[[94 15 62  7]
 [65 67 60 20]
 [20 97 44 41]] 15

[ 734 -945  763  829] 734

[ 973  801 -476 -885 -469  501] -476

[ 843  279 -529 -567 -700  481] -567

[[ -3 -14 -36  41]
 [-21  10  37   5]
 [-12  12   1   2]] -21

[9781 1946 5825 1013 3351] 1946

[932 531 196  53] 196

[49 71 59 86 58 71  7] 49

[-901  595    3  -58 -618 -422] -618
---
-3, -2, 3, 0, 0, -5
-14, -12, 15, 18, -6, -27
-> -5

-2, 5, 9, 2, -2, 6, -1
-13, -22, -33, -11, 8, -2, 10
-> -1

-24, 3, 19, -1
20, -4, 34, -1
-> -1

1, 27, 8, 5, 12
-33, 23, 11, -23, -4
-> 12

21, 31, 9, -8
22, 28, 17, -5
-> -8

-34, 15, 7, 5, 14
-1, -13, 29, 31, -22
-> 14

2, 21, -28, 0, 0, 8
2, 9, -26, -5, -16, -3
-> 8

-24, -6, -21, -19, -19, -2, 30
27, 7, 14, 22, 21, 10, -27
-> 30

12, -19, -6, -7, -3
22, -4, -17, -30, -22
-> -3
---
1  5  7  4
5  4  6  3
-> 7

5078  4794  2007  4716  5881  4945
6858  5755  5548  1002  3428  9992
-> 2007

854  381   96  811  283
 70  557  419  720  782
-> 96

1807  3592  8202  2944  4157
3895  4061  7354  2042  3326
-> 8202

 89  230  740  301  133  176
220  344  870  397  188  113
-> 740

3  3  1  7
5  3  1  2
-> 1
---
-3, 6, -36, 22, 27, 14, -12 -> -12
4, 1, 34, 2, -3 -> -3
-22, -14, -31, 20, -29 -> -29
20, 31, -34, 16 -> 16
-13, 26, 33, -32 -> -32
22, -1, 30, 12 -> 12
---
[-30   2  21 -28 -11  20] yields 20
[-34 -21 -24  -4] yields -4
[ 17 -28  -2  32  25  30] yields 30
[ 32 -15   5  25] yields 25
[ -6   8 -14  -3 -34  12] yields 12
[-13  14  26 -20 -23] yields -23
---
9, -4, -18, -22, 31, 10, 28 → 9
-33, -7, -1, -14 → -33
24, 27, 11, 0 → 24
3, -7, -21, -32 → 3
5, -14, -26, 8, -12, -10 → 5
-17, 6, 2, -22, -18, -27, 31 → -17
-9, -27, 30, -9, 21 → -9
-1, 29, -15, -7, 6, -3 → -1
10, -30, -4, -29, 1, -1, -1 → 10
---
[[-12  30  35 -21]
 [ -4 -14 -11 -23]] yields -11

[[ 15 -31  17   9]
 [-12  21  -6   6]] yields -6

[[-11 -31  25  31]
 [  0 -31  25  32]] yields 25

[[ 17  26  30  -3]
 [ -2   7  28 -34]] yields 28

[[ 12 -21  11 -22]
 [-31  14   7 -13]] yields 7

[[-11  32 -11   0]
 [ 35  29  29  19]] yields 29
---
7, -33, 9, -31, -3, -5, -35 Out: 9
-35, 20, -13, -8, -13, -1 Out: -13
-2, 35, 31, 9 Out: 31
29, 28, 18, 32, -9, -6 Out: 18
-21, 21, -35, 23, 21 Out: -35
8, 2, -11, -11, -30, 2, -6 Out: -11
16, 31, 9, -4, -17 Out: 9
-33, 8, -28, -6, 20, 1 Out: -28
---
1	3	7	0	1 ==> 1, 1

-371	-294	455	-534	-122	674 ==> 674, -371

20	-21	34	-26 ==> -26, 20

5094	5244	1938	8240	7956	3644 ==> 3644, 5094

7554	8921	1753	4951	6010	4680	9169 ==> 9169, 7554

44	26	87	2	59
82	63	32	29	57
2	78	56	21	55
==> 59, 2

1	3	7	0	2 ==> 2, 1

156	186	29	202	206
202	175	62	216	206
==> 206, 202

47	49	30	53	22	30
75	16	45	46	53	37
8	27	74	52	52	53
==> 30, 8

640	-354	-274	-773	459 ==> 459, 640
---
-35, 1, -15, 20, -2, -24, -6 -> -2
-27, -12, -34, 7, 30 -> -34
5, -10, 35, -1 -> -10
-14, 24, 34, 8, -8 -> 34
-17, -28, -11, -3 -> -28
21, -25, -18, 23, -25, -31, 19 -> -25
---
[-1.5  1.2  0.0 -0.8 -0.5  0.3] result: 0.0
[-19.260   3.017  -4.192  16.668  -3.341   5.982  -7.847] result: -4.192
[ 0.159 -0.004 -0.139 -0.051  0.177 -0.100] result: -0.139
[ 0.77  0.50 -1.01  1.09 -0.83] result: -1.01
[ 0.078  0.143 -0.164 -0.043] result: -0.164
[  13.0 -134.8  156.0  -77.0  -14.3   44.2] result: 156.0
[  -9.1  -58.5  133.4   43.4 -106.8] result: 133.4
[-1.266  1.036  0.751  0.933 -1.214] result: 0.751
[  33.988 -141.120  -12.614 -104.825 -131.822  187.276] result: -12.614
[-0.3  1.3 -1.1  0.3 -1.4  0.5] result: -1.1
---
[[1.163, 0.470, -0.258, 0.057, -1.315],
 [0.896, 0.260, -0.781, 0.119, -0.573]] --> -1.315, 0.896

[14.583, -11.953, 1.354, -5.786, 4.731] --> 4.731, 14.583

[0.17, 0.12, -0.12, 0.15] --> 0.15, 0.17

[[-125.69, -108.71, -60.17, -17.94],
 [-173.39, -151.45, 29.66, 113.33]] --> -17.94, -173.39

[0.103, -0.163, -0.107, 0.164] --> 0.164, 0.103

[[22.3, 2.1, 1.5, 5.1],
 [-16.8, 11.0, 3.5, 8.8],
 [9.7, -1.2, 4.8, 2.4]] --> 5.1, 9.7
---
[[-31 -17  -2  10]
 [ 17   5  15  -5]
 [ 20   8   3   0]] → -2

[ 20   2  35  -5 -15  -2 -25] → 35

[  7 -17   6 -27   9  17  12] → 6

[[ 17  -4  19  -3  11]
 [-18 -35 -25  14 -30]
 [-11  17  22  31  15]] → 19

[ 8 10 27 -5] → 27

[[ -1  15 -18 -31]
 [ 15 -14  -7 -20]
 [ -5  -1  -7 -17]] → -18
---
[34, -6, 33, -12, 16, -3] Out: 33
[22, 6, -7, 30, -13] Out: -7
[-14, -16, 22, 23, -25, 14, 28] Out: 22
[23, 12, 15, 28, 19, 3] Out: 15
[-20, -27, -6, 5, 25, -9, 2] Out: -6
[5, -8, -17, -26] Out: -17
[-30, 0, 8, 9, 4, -8] Out: 8
[22, -29, -10, -21] Out: -10
[16, 26, 0, 20, -13, -14] Out: 0
---
18, -35, 4, 13, 9, -4
27, -7, 1, 6, 3, 12
25, -1, 4, 5, 0, 9
=> 27

35, -35, -35, -35, 35, -35
-34, 35, 35, 35, -35, 36
36, -34, -35, -36, 35, -34
=> -34

2, 11, 0, -9, 9
30, 1, 0, 6, 23
-18, -16, 7, -6, 9
=> 30

10, 16, 24, -17
0, -3, -32, 0
13, 11, -2, 27
=> 0

24, 6, 7, 5, 29
-19, -14, -23, -16, -10
-13, -10, -15, -27, -31
=> -19

17, -19, 23, -12
16, 6, -17, -10
-21, 36, -23, 4
=> 16

-15, -3, 1, 2, 17, 21
-1, 13, -30, -16, -11, -16
23, 8, 17, -21, -13, -13
=> -1
---
[[-0.04, 0.03, 0.11, 0.09, 0.13],
 [0.08, -0.04, -0.06, -0.04, -0.13]] Answer: -0.06

[1.51, -1.29, 0.38, -0.18, -0.21, -0.87, 0.93] Answer: -0.87

[[73.251, -37.657, 165.774, 60.304, 7.228, 18.336],
 [-128.553, 54.262, -230.169, -28.393, 38.011, 20.330],
 [5.247, -54.626, 240.589, 59.331, 124.446, 166.610]] Answer: -128.553

[[0.74, 0.63, 0.83, 0.57, -1.02, 0.48],
 [1.63, -1.16, 1.03, -1.51, -0.39, 0.43],
 [-1.57, -0.75, -0.67, -0.50, 0.12, 1.16]] Answer: -1.51

[0.5, 0.9, 1.1, -1.7, -1.2] Answer: -1.2

[-1.95, 0.95, 0.79, 1.87, -0.09, -1.63] Answer: -1.63

[[-8.66, 17.89, 19.42, 10.12],
 [-5.10, -4.65, -20.20, -1.50]] Answer: -8.66

[0.4, -1.4, 1.6, 1.4] Answer: 0.4
